-19.6; -73.9; -35.0; 1.7; -54.0; -3.0; 18.9; -22.3; -46.2; -23.0; 52.0; -40.2
-4.1; -17.7; -55.4; 0.1; -14.3; 69.4; -14.1; -31.2; 7.9; -5.4; 22.0; 10.6
-5.6; -15.7; -73.2; -1.0; -7.0; 6.3; 23.6; 77.0; -15.1; -5.3; -13.6; 47.9
->
52.0; -40.2; -19.6; -73.9; -35.0; 1.7; -54.0; -3.0; 18.9; -22.3; -46.2; -23.0
22.0; 10.6; -4.1; -17.7; -55.4; 0.1; -14.3; 69.4; -14.1; -31.2; 7.9; -5.4
-13.6; 47.9; -5.6; -15.7; -73.2; -1.0; -7.0; 6.3; 23.6; 77.0; -15.1; -5.3

3.6; 10.0; 18.4
16.0; -0.7; 67.3
5.9; 22.4; 13.7
5.2; -31.3; -7.1
17.5; -2.4; -31.0
->
10.0; 18.4; 3.6
-0.7; 67.3; 16.0
22.4; 13.7; 5.9
-31.3; -7.1; 5.2
-2.4; -31.0; 17.5

24.0; -75.7; 8.2; 22.3; 32.8
26.6; -51.1; 18.3; -5.1; 13.6
48.3; 4.8; -3.2; 18.0; 24.9
-27.2; -22.7; 2.4; -15.9; -9.0
36.6; 41.0; 2.8; 14.9; 1.3
->
22.3; 32.8; 24.0; -75.7; 8.2
-5.1; 13.6; 26.6; -51.1; 18.3
18.0; 24.9; 48.3; 4.8; -3.2
-15.9; -9.0; -27.2; -22.7; 2.4
14.9; 1.3; 36.6; 41.0; 2.8

-2.8; -3.6; -2.0; -3.4; -1.8; -2.4; -3.4; -1.7; -3.7; -1.9; -2.2
-6.9; -11.8; -31.3; 28.5; 3.0; -5.2; 5.0; -12.5; 76.7; -25.5; -5.3
-30.0; 39.5; 32.9; 66.0; 19.5; 40.2; 36.5; -11.1; -58.6; 7.8; 46.9
33.5; 29.7; 19.2; -20.6; -12.8; 0.4; 11.5; 11.5; -16.3; 21.4; -6.8
41.3; 62.4; -11.2; -35.8; -78.3; -31.5; 22.5; -35.5; -18.3; -9.3; -53.2
-22.3; -12.9; -22.2; 42.8; 14.5; 5.7; 6.8; -12.5; 54.0; -23.2; 10.2
-5.3; -8.1; -14.6; 12.3; 2.5; -2.5; 0.4; -5.6; 33.1; -12.0; -1.9
9.1; 9.6; 45.1; 0.8; 32.5; 28.1; 5.3; 34.1; -48.1; 39.0; 33.9
->
-1.9; -2.2; -2.8; -3.6; -2.0; -3.4; -1.8; -2.4; -3.4; -1.7; -3.7
-25.5; -5.3; -6.9; -11.8; -31.3; 28.5; 3.0; -5.2; 5.0; -12.5; 76.7
7.8; 46.9; -30.0; 39.5; 32.9; 66.0; 19.5; 40.2; 36.5; -11.1; -58.6
21.4; -6.8; 33.5; 29.7; 19.2; -20.6; -12.8; 0.4; 11.5; 11.5; -16.3
-9.3; -53.2; 41.3; 62.4; -11.2; -35.8; -78.3; -31.5; 22.5; -35.5; -18.3
-23.2; 10.2; -22.3; -12.9; -22.2; 42.8; 14.5; 5.7; 6.8; -12.5; 54.0
-12.0; -1.9; -5.3; -8.1; -14.6; 12.3; 2.5; -2.5; 0.4; -5.6; 33.1
39.0; 33.9; 9.1; 9.6; 45.1; 0.8; 32.5; 28.1; 5.3; 34.1; -48.1

-10.2; 16.9; 17.1; -11.8; -10.7; -3.8; 23.1; -68.7
22.4; -59.7; 2.4; -12.0; 4.3; 9.4; -8.0; -10.1
->
23.1; -68.7; -10.2; 16.9; 17.1; -11.8; -10.7; -3.8
-8.0; -10.1; 22.4; -59.7; 2.4; -12.0; 4.3; 9.4

24.7; -17.4; -16.7; -35.3; 21.3; 0.0; 8.2; -16.8; 21.2
17.6; -11.9; 0.0; 0.0; 63.4; -3.0; -6.4; -1.2; 9.9
0.0; 15.1; 15.3; 25.3; 6.8; -57.2; -13.0; 19.5; -20.9
-15.7; 10.3; 0.0; 32.4; -65.1; 8.8; 0.0; -0.9; -7.7
->
-16.8; 21.2; 24.7; -17.4; -16.7; -35.3; 21.3; 0.0; 8.2
-1.2; 9.9; 17.6; -11.9; 0.0; 0.0; 63.4; -3.0; -6.4
19.5; -20.9; 0.0; 15.1; 15.3; 25.3; 6.8; -57.2; -13.0
-0.9; -7.7; -15.7; 10.3; 0.0; 32.4; -65.1; 8.8; 0.0

-8.0; 15.0; 37.9; 14.2; -8.7; -23.7; -4.6; -0.5; -45.7; 18.6; 20.5; -17.1; -12.9
-44.9; 32.2; -23.6; 22.1; -7.4; 1.5; -1.5; 3.0; -26.6; 2.2; -31.6; 18.4; -10.9
3.2; -11.0; -61.5; -7.9; -26.2; -23.5; 11.5; 2.1; 26.0; -36.5; 4.1; 17.3; -2.7
17.9; -11.6; 5.5; 9.6; -41.2; -0.9; 16.2; -5.4; -53.6; 6.4; 25.7; 20.8; -24.0
13.1; 16.0; 14.1; 30.5; 26.5; -67.3; 78.7; 62.4; -25.2; 31.7; 15.5; -15.6; 29.8
-27.3; -63.4; -4.2; 31.3; -38.0; 0.2; 36.7; 26.6; 18.6; -57.6; -19.9; -31.5; -67.9
23.0; -15.0; 54.7; -27.1; -2.2; 22.7; -26.1; -1.6; -1.2; -27.8; 51.5; -12.2; -17.7
->
-17.1; -12.9; -8.0; 15.0; 37.9; 14.2; -8.7; -23.7; -4.6; -0.5; -45.7; 18.6; 20.5
18.4; -10.9; -44.9; 32.2; -23.6; 22.1; -7.4; 1.5; -1.5; 3.0; -26.6; 2.2; -31.6
17.3; -2.7; 3.2; -11.0; -61.5; -7.9; -26.2; -23.5; 11.5; 2.1; 26.0; -36.5; 4.1
20.8; -24.0; 17.9; -11.6; 5.5; 9.6; -41.2; -0.9; 16.2; -5.4; -53.6; 6.4; 25.7
-15.6; 29.8; 13.1; 16.0; 14.1; 30.5; 26.5; -67.3; 78.7; 62.4; -25.2; 31.7; 15.5
-31.5; -67.9; -27.3; -63.4; -4.2; 31.3; -38.0; 0.2; 36.7; 26.6; 18.6; -57.6; -19.9
-12.2; -17.7; 23.0; -15.0; 54.7; -27.1; -2.2; 22.7; -26.1; -1.6; -1.2; -27.8; 51.5
